Small tables with named rows and columns. After each table, cells are looked up by row and column.

mobasuv:
|  | bis | baz | lesu | vaba | fulagu | refadan | davof | nefe | budod |
|---|---|---|---|---|---|---|---|---|---|
| duvu | 4.04 | 4.63 | 4.82 | 8.33 | 7.14 | 5.40 | 4.40 | 6.61 | 4.27 |
| moze | 5.11 | 4.70 | 5.21 | 7.26 | 6.07 | 4.78 | 4.02 | 6.05 | 4.94 |
| nadu | 4.01 | 4.40 | 1.97 | 7.28 | 5.43 | 2.64 | 3.72 | 6.14 | 4.68 |
| vuf | 4.43 | 4.79 | 5.23 | 7.54 | 6.48 | 6.28 | 4.22 | 6.56 | 4.57 |
| natuk | 5.09 | 4.28 | 4.07 | 1.32 | 4.05 | 4.34 | 4.73 | 4.14 | 4.50 |
| gugini | 6.52 | 4.03 | 8.64 | 7.37 | 1.19 | 6.32 | 6.81 | 2.64 | 3.05 |

baz of vuf is 4.79
davof of gugini is 6.81
budod of gugini is 3.05
fulagu of gugini is 1.19
budod of moze is 4.94
lesu of duvu is 4.82
lesu of gugini is 8.64
nefe of vuf is 6.56
refadan of natuk is 4.34
davof of natuk is 4.73
fulagu of moze is 6.07
baz of nadu is 4.40
lesu of moze is 5.21
bis of natuk is 5.09
vaba of natuk is 1.32
bis of gugini is 6.52
bis of nadu is 4.01
davof of vuf is 4.22
Which row has the largest fulagu? duvu

namozaz.tsv
	nuv	sufan	vuzuka	puz
patima	0.092	0.395	0.003	-0.240
pokulup	0.265	0.604	0.458	-0.260
vis	0.101	0.356	-0.017	-0.223
rurozet	-0.127	0.297	0.264	-0.658
rab	0.094	0.358	0.006	-0.239

sufan of pokulup = 0.604
sufan of rurozet = 0.297
nuv of vis = 0.101
nuv of rurozet = -0.127
puz of vis = -0.223
nuv of patima = 0.092
vuzuka of rurozet = 0.264
vuzuka of rab = 0.006
sufan of rab = 0.358
vuzuka of pokulup = 0.458
sufan of patima = 0.395

ped =
	fidu	fikoriv	kune	foni
dufanu	120	179	16	162
memotaz	88	132	132	160
miv	132	223	70	103
sunovas	172	99	48	182
nuv	127	84	149	167
nenake	141	207	115	146
gedigeg	211	136	144	134
manupo	76	95	86	132
fenoz	94	128	174	104
nalirov	153	155	135	128
mefim	28	124	56	125
fubide	181	140	125	186
konan	124	178	114	164
daz	135	67	131	52

What is the fidu of nenake in ped?
141
What is the foni of gedigeg in ped?
134
What is the fikoriv of fenoz in ped?
128
What is the fikoriv of dufanu in ped?
179
What is the fidu of sunovas in ped?
172
What is the foni of sunovas in ped?
182
What is the fikoriv of nuv in ped?
84
What is the fidu of daz in ped?
135
What is the kune of memotaz in ped?
132
What is the foni of nuv in ped?
167
What is the kune of fenoz in ped?
174
What is the kune of gedigeg in ped?
144
What is the foni of manupo in ped?
132
What is the kune of nalirov in ped?
135
What is the fikoriv of nalirov in ped?
155
What is the fikoriv of memotaz in ped?
132
What is the foni of miv in ped?
103
What is the kune of konan in ped?
114

